[[148 139 151 125 126]
 [124 123 116 130 133]
 [127 131 107 115 140]
 [148 118 134 142 136]
 [136 138 103 136 121]]
->
[[124 123 116]
 [127 131 107]]

[[107 110 123 126]
 [109 101 127 114]
 [114 107 120 142]]
->
[[109 101 127]
 [114 107 120]]

[[148 126 149 127]
 [111 123 152 136]
 [127 130 117 134]]
->
[[111 123 152]
 [127 130 117]]

[[134 112 145]
 [128 127 128]
 [136 107 150]]
->
[[128 127 128]
 [136 107 150]]

[[102 152  99]
 [103 121 110]
 [134 123 138]]
->
[[103 121 110]
 [134 123 138]]

[[109 106 115 149]
 [125 124 119 128]
 [127 109 121 129]]
->
[[125 124 119]
 [127 109 121]]

[[128 119 122 126]
 [126 112 120 114]
 [139 136 116 154]
 [119 129 129 134]]
->
[[126 112 120]
 [139 136 116]]

[[ 99 130 143]
 [145 135 128]
 [111 145 142]]
->
[[145 135 128]
 [111 145 142]]
---
[[126 148 134 105]
 [115 127 126 126]
 [130 135 132 124]
 [124 121 127 116]
 [128 139 155 135]]
->
[[126 148]
 [115 127]
 [130 135]]

[[147 112 120 134 108]
 [112 123 135 138 123]
 [144 118 122 123 123]
 [152 128 111 123 123]]
->
[[147 112]
 [112 123]
 [144 118]]

[[120 141]
 [157 126]
 [106 140]
 [105 140]
 [135 135]]
->
[[120 141]
 [157 126]
 [106 140]]

[[116 134 123 121 147]
 [118 137 152 120 125]
 [139 123 107 140 101]
 [142  99 134 138 130]]
->
[[116 134]
 [118 137]
 [139 123]]

[[137 118 120]
 [126 128 131]
 [153 133 122]]
->
[[137 118]
 [126 128]
 [153 133]]

[[149 128]
 [150 126]
 [149 126]
 [150 127]]
->
[[149 128]
 [150 126]
 [149 126]]

[[116 134 134 121 133]
 [110 152 152 127 136]
 [121 119 119 131 134]
 [122 122 121 132 135]]
->
[[116 134]
 [110 152]
 [121 119]]

[[116 108 117]
 [141 104 107]
 [144 142 112]
 [107 136 145]
 [140 113 154]]
->
[[116 108]
 [141 104]
 [144 142]]

[[122 127]
 [126 103]
 [127 129]
 [136 118]]
->
[[122 127]
 [126 103]
 [127 129]]
---
[[117 114 136 128 110 104 119]
 [123 130 118 127 111 121 135]
 [124 116 135 132 132 112 115]
 [130 139 127 126 112 132 136]]
->
[[117 114 136 128 110 104 119]
 [124 116 135 132 132 112 115]]

[[132 140 137 121 112 108 141 129 132 142 125 158 114 121]
 [139 117 145 121 123 125 145 143 120 122 123 115 154 122]
 [143 150 114 132 113 117 152 124 128 143 143 125 112 114]
 [109 119 122 129 119 143 125 131 134 124 115 115 143 103]]
->
[[132 140 137 121 112 108 141 129 132 142 125 158 114 121]
 [143 150 114 132 113 117 152 124 128 143 143 125 112 114]]

[[104 132 148 119 135]
 [134 127 121 108 122]
 [148 122 134 107 141]
 [114 127  99 138 120]]
->
[[104 132 148 119 135]
 [148 122 134 107 141]]

[[128 119 133 137 130 151 140]
 [128 122 132 132 128 139 133]
 [127 128 130 124 125 148 141]
 [127 118 129 126 128 128 108]
 [125 126 129 117 106 140 125]
 [127 126 133 105 110 122 135]
 [128 119 126 131 118 140 115]
 [130 139 123 127 121 137 137]
 [128 127 127 114 117 100 135]
 [127 118 126 125 121 135 133]
 [129 126 129 120 126 111 145]]
->
[[128 119 133 137 130 151 140]
 [127 128 130 124 125 148 141]
 [125 126 129 117 106 140 125]
 [128 119 126 131 118 140 115]
 [128 127 127 114 117 100 135]
 [129 126 129 120 126 111 145]]

[[136 117 128 113 115 120 130 121 127 134]
 [143 132 124 130 152 127  99 114 100 140]
 [124 127 119 116 124 138 125 128 124 127]
 [135 104 138 107 108 119 122 117 118 121]]
->
[[136 117 128 113 115 120 130 121 127 134]
 [124 127 119 116 124 138 125 128 124 127]]

[[131 133 128]
 [112 139 128]
 [135 105 128]
 [139 116 128]]
->
[[131 133 128]
 [135 105 128]]

[[130 126 134]
 [131 143 145]
 [124 134 130]
 [122 124 128]
 [124 113 131]
 [126 148 129]
 [121 141 119]
 [128 139 101]]
->
[[130 126 134]
 [124 134 130]
 [124 113 131]
 [121 141 119]]
---
[[110 121]
 [132 115]
 [139 124]
 [115 139]
 [155 149]
 [129 132]
 [111 117]
 [134 144]]
->
[[155 149]
 [134 144]
 [115 139]
 [129 132]
 [139 124]
 [110 121]
 [111 117]
 [132 115]]

[[138 145 148 144 135 124 112 105 105 110 121 133]
 [111 120 132 144 151 152 147 136 123 112 106 107]
 [120 115 114 119 127 138 146 150 147 138 126 114]
 [139 146 148 145 137 127 118 112 111 115 122 130]
 [125 119 118 120 126 131 135 135 131 125 120 116]]
->
[[139 146 148 145 137 127 118 112 111 115 122 130]
 [138 145 148 144 135 124 112 105 105 110 121 133]
 [111 120 132 144 151 152 147 136 123 112 106 107]
 [125 119 118 120 126 131 135 135 131 125 120 116]
 [120 115 114 119 127 138 146 150 147 138 126 114]]

[[153 100 121 127 120 115 125 133 122 120]
 [129 133 133 118 133 128 136 117 118 109]
 [124 137 120 128 139 137 130 110 129 139]
 [144 140 138 124 110 133 127 140 149 131]
 [108 129 108 143 132 114 128 103 128 112]]
->
[[144 140 138 124 110 133 127 140 149 131]
 [124 137 120 128 139 137 130 110 129 139]
 [129 133 133 118 133 128 136 117 118 109]
 [108 129 108 143 132 114 128 103 128 112]
 [153 100 121 127 120 115 125 133 122 120]]

[[135 136 146]
 [127 146 120]
 [125 120 125]
 [108 125 136]
 [110 145 124]
 [150 124 142]
 [135 110 127]
 [115 135 144]
 [113 144 143]
 [120 148 126]
 [115 138 139]
 [142 140 148]]
->
[[120 148 126]
 [127 146 120]
 [110 145 124]
 [113 144 143]
 [142 140 148]
 [115 138 139]
 [135 136 146]
 [115 135 144]
 [108 125 136]
 [150 124 142]
 [125 120 125]
 [135 110 127]]

[[144 134]
 [145 139]
 [122 122]
 [120 149]]
->
[[120 149]
 [145 139]
 [144 134]
 [122 122]]

[[142 132 131 132 137]
 [130 130 145 113 130]
 [123 131 120 125 119]
 [119 157 155 111 146]
 [129 137 128 122 109]]
->
[[119 157 155 111 146]
 [129 137 128 122 109]
 [142 132 131 132 137]
 [123 131 120 125 119]
 [130 130 145 113 130]]
